Below is a small trained network, with its code and all its weights. Each question gives an input and a target symbol and asks what happens when units are switched off, that is, made to give their printed mean instead of their output.

import numpy as np


def w(rows, s, z=0):
    codes = np.array(rows[::2]) - 128.0
    scale = np.full(codes.shape[1], s)
    scale[-1] = z or s
    return codes * scale


def f(y):
    return y / 2 * (1 + np.tanh(0.7978845608 * (y + 0.044715 * y**3)))


def softmax(a):
    e = np.exp(a - a.max(-1, keepdims=True))
    return e / e.sum(-1, keepdims=True)


def log_softmax(a):
    a = a - a.max(-1, keepdims=True)
    return a - np.log(np.exp(a).sum(-1, keepdims=True))


def net(x, mask):
    ids = ['ΓΛΞΦΨΩαβδεζηθμπτ'.index(c) for c in x.split()]
    T = len(ids)
    res = E[ids] + P[:T]
    r = res
    for j in range(3):
        rows = slice(3 * j, 3 * j + 3)
        q, k, v = (r @ M[0][rows].T for M in (Q, K, V))
        z = softmax(np.where(np.tri(T) > 0, q @ k.T / 3**0.5, -1e9)) @ v
        o = O[0][rows]
        res = res + np.where(mask[j], z, o[:, -1]) @ o[:, :-1]
    y = f(res @ A[0][:, :-1].T + A[0][:, -1])
    res = res + np.where(mask[3:19], y, B[0][:, -1]) @ B[0][:, :-1]
    return log_softmax(res[-1] @ U[:, :-1].T + U[:, -1])


Q, K, V, O, A, B = {}, {}, {}, {}, {}, {}
E = w([
[182,86,134],'Γ',
[205,130,211],'Λ',
[192,130,141],'Ξ',
[144,4,143],'Φ',
[183,144,140],'Ψ',
[175,155,97],'Ω',
[111,59,175],'α',
[113,80,171],'β',
[125,62,223],'δ',
[127,122,224],'ε',
[228,85,138],'ζ',
[151,140,94],'η',
[182,71,63],'θ',
[186,124,92],'μ',
[116,220,227],'π',
[161,85,54],'τ',
],0.013)
P = w([
[244,68,132],'0',
[73,74,158],'1',
[178,165,123],'2',
[48,67,111],'3',
[176,173,92],'4',
[99,74,140],'5',
[188,171,69],'6',
[126,104,159],'7',
],0.011)
Q[0] = w([
[5,72,140],'head 1',
[88,141,148],'head 1',
[175,71,174],'head 1',
[188,72,86],'head 2',
[64,116,162],'head 2',
[169,124,90],'head 2',
[141,175,105],'head 3',
[99,120,107],'head 3',
[116,156,166],'head 3',
],0.016)
K[0] = w([
[46,179,100],'head 1',
[95,150,130],'head 1',
[175,109,65],'head 1',
[241,158,121],'head 2',
[93,179,121],'head 2',
[161,9,106],'head 2',
[104,118,149],'head 3',
[106,128,120],'head 3',
[157,111,123],'head 3',
],0.014)
V[0] = w([
[220,142,130],'head 1',
[102,105,11],'head 1',
[104,44,97],'head 1',
[74,112,87],'head 2',
[104,100,112],'head 2',
[148,188,134],'head 2',
[70,139,155],'head 3',
[226,100,110],'head 3',
[154,142,82],'head 3',
],0.013)
O[0] = w([
[97,109,54,235],'head 1',
[247,190,86,72],'head 1',
[208,103,138,179],'head 1',
[171,160,176,42],'head 2',
[177,127,183,110],'head 2',
[66,173,108,104],'head 2',
[124,116,196,68],'head 3',
[139,140,74,251],'head 3',
[141,207,75,121],'head 3',
],0.011)
A[0] = w([
[99,239,117,201],'neuron 1',
[130,98,187,140],'neuron 2',
[96,96,166,203],'neuron 3',
[117,78,158,206],'neuron 4',
[9,160,147,72],'neuron 5',
[51,108,80,2],'neuron 6',
[175,101,105,102],'neuron 7',
[129,159,95,69],'neuron 8',
[160,99,90,82],'neuron 9',
[186,115,165,12],'neuron 10',
[181,184,144,47],'neuron 11',
[164,56,168,193],'neuron 12',
[75,58,145,192],'neuron 13',
[180,126,92,163],'neuron 14',
[183,119,94,188],'neuron 15',
[136,76,145,117],'neuron 16',
],0.014,0.0058)
B[0] = w([
[255,122,141,129],'neuron 1',
[155,103,53,136],'neuron 2',
[109,175,54,165],'neuron 3',
[197,212,104,184],'neuron 4',
[188,112,78,182],'neuron 5',
[112,55,133,252],'neuron 6',
[108,119,187,206],'neuron 7',
[182,127,69,141],'neuron 8',
[182,123,162,229],'neuron 9',
[73,92,198,135],'neuron 10',
[139,63,188,127],'neuron 11',
[42,224,96,198],'neuron 12',
[223,183,113,253],'neuron 13',
[86,141,189,221],'neuron 14',
[87,141,206,235],'neuron 15',
[141,164,198,170],'neuron 16',
],0.0085,0.014)
U = w([
[45,103,128,183],'Γ',
[123,148,129,140],'Λ',
[224,93,201,113],'Ξ',
[97,102,191,236],'Φ',
[121,83,89,90],'Ψ',
[110,203,139,165],'Ω',
[83,222,89,122],'α',
[3,91,102,27],'β',
[104,83,128,89],'δ',
[83,217,131,188],'ε',
[130,157,112,110],'ζ',
[235,149,209,137],'η',
[149,184,150,75],'θ',
[74,87,190,254],'μ',
[46,161,232,68],'π',
[239,145,150,46],'τ',
],0.008,0.006)

Each question gives the input, a string of symbols that net reads in full, and the target symbol t.
The units are the heads (3 rows each of Q, K, V and O) and the neurons (one row each of A and B). Each row of codes is followed by its name. A weight is (code - 128) times the scale printed after its matrix; where a second scale follows, it is the last column's (O, A, B and U).
mask holds one flag per unit, heads first, then neurons. A switched-off unit (its flag False) gives its mean, the last column of its rows in O or B, instead of its output. The means were averaged over made-up inputs and are rounded, as every weight is.
A unit's drop is (log p(t) with every unit on - log p(t) with that unit switched off) / (log p(t) with every unit on - log p(t) with every unit switched off).
most important unit: the unit with the biggest drop
k most important neurons: the k neurons with the biggest drops, biggest first
heads that matter: for each layer, one digit per head in row order, 1 if its drop is at least 0.15 and else 0, layers parted by /
drop when u is switched off: that unit's drop, to one decimal
input θ Φ Φ η Ψ, target η: heads that matter : 100
input Λ η Φ ζ Ξ, target Ψ: heads that matter : 100
input Φ Γ Λ ε, target α: 2 most important neurons : neuron 12; neuron 3
input Φ ζ π π, target τ: 3 most important neurons : neuron 5; neuron 1; neuron 13
input θ Λ Γ, target η: 2 most important neurons : neuron 9; neuron 6
input β ε β Ξ, target α: heads that matter : 101
input Λ Λ β, target Ψ: 2 most important neurons : neuron 6; neuron 5
input Λ Λ Φ Φ Λ π β, target Ψ: heads that matter : 110
input θ Φ θ Γ π, target η: 2 most important neurons : neuron 1; neuron 6
input Φ Λ α δ Λ Φ Φ, target π: 2 most important neurons : neuron 12; neuron 15
input Λ Φ Φ Λ Γ, target Ψ: most important neuron : neuron 6
input Φ Λ Λ τ Λ Λ μ, target π: heads that matter : 110
input θ β Ξ, target η: 3 most important neurons : neuron 9; neuron 6; neuron 12
input Λ η Λ ε μ Φ Φ, target Ψ: most important unit : head 2
input Λ Ψ Γ Γ η, target Ψ: 2 most important neurons : neuron 5; neuron 6
input θ β μ η θ, target η: 2 most important neurons : neuron 9; neuron 6
input Φ ε θ π α Φ β, target π: 2 most important neurons : neuron 13; neuron 12
input Φ δ θ, target π: drop when neuron 14 is switched off : 0.1
input Γ Γ Λ π, target τ: drop when neuron 5 is switched off : 0.3
input Λ Γ τ, target Ψ: most important unit : head 1
input Φ Γ α μ Φ Γ β, target π: drop when neuron 7 is switched off : 0.1
input θ Φ Ξ θ Ξ β Ξ, target η: drop when neuron 9 is switched off : 0.3
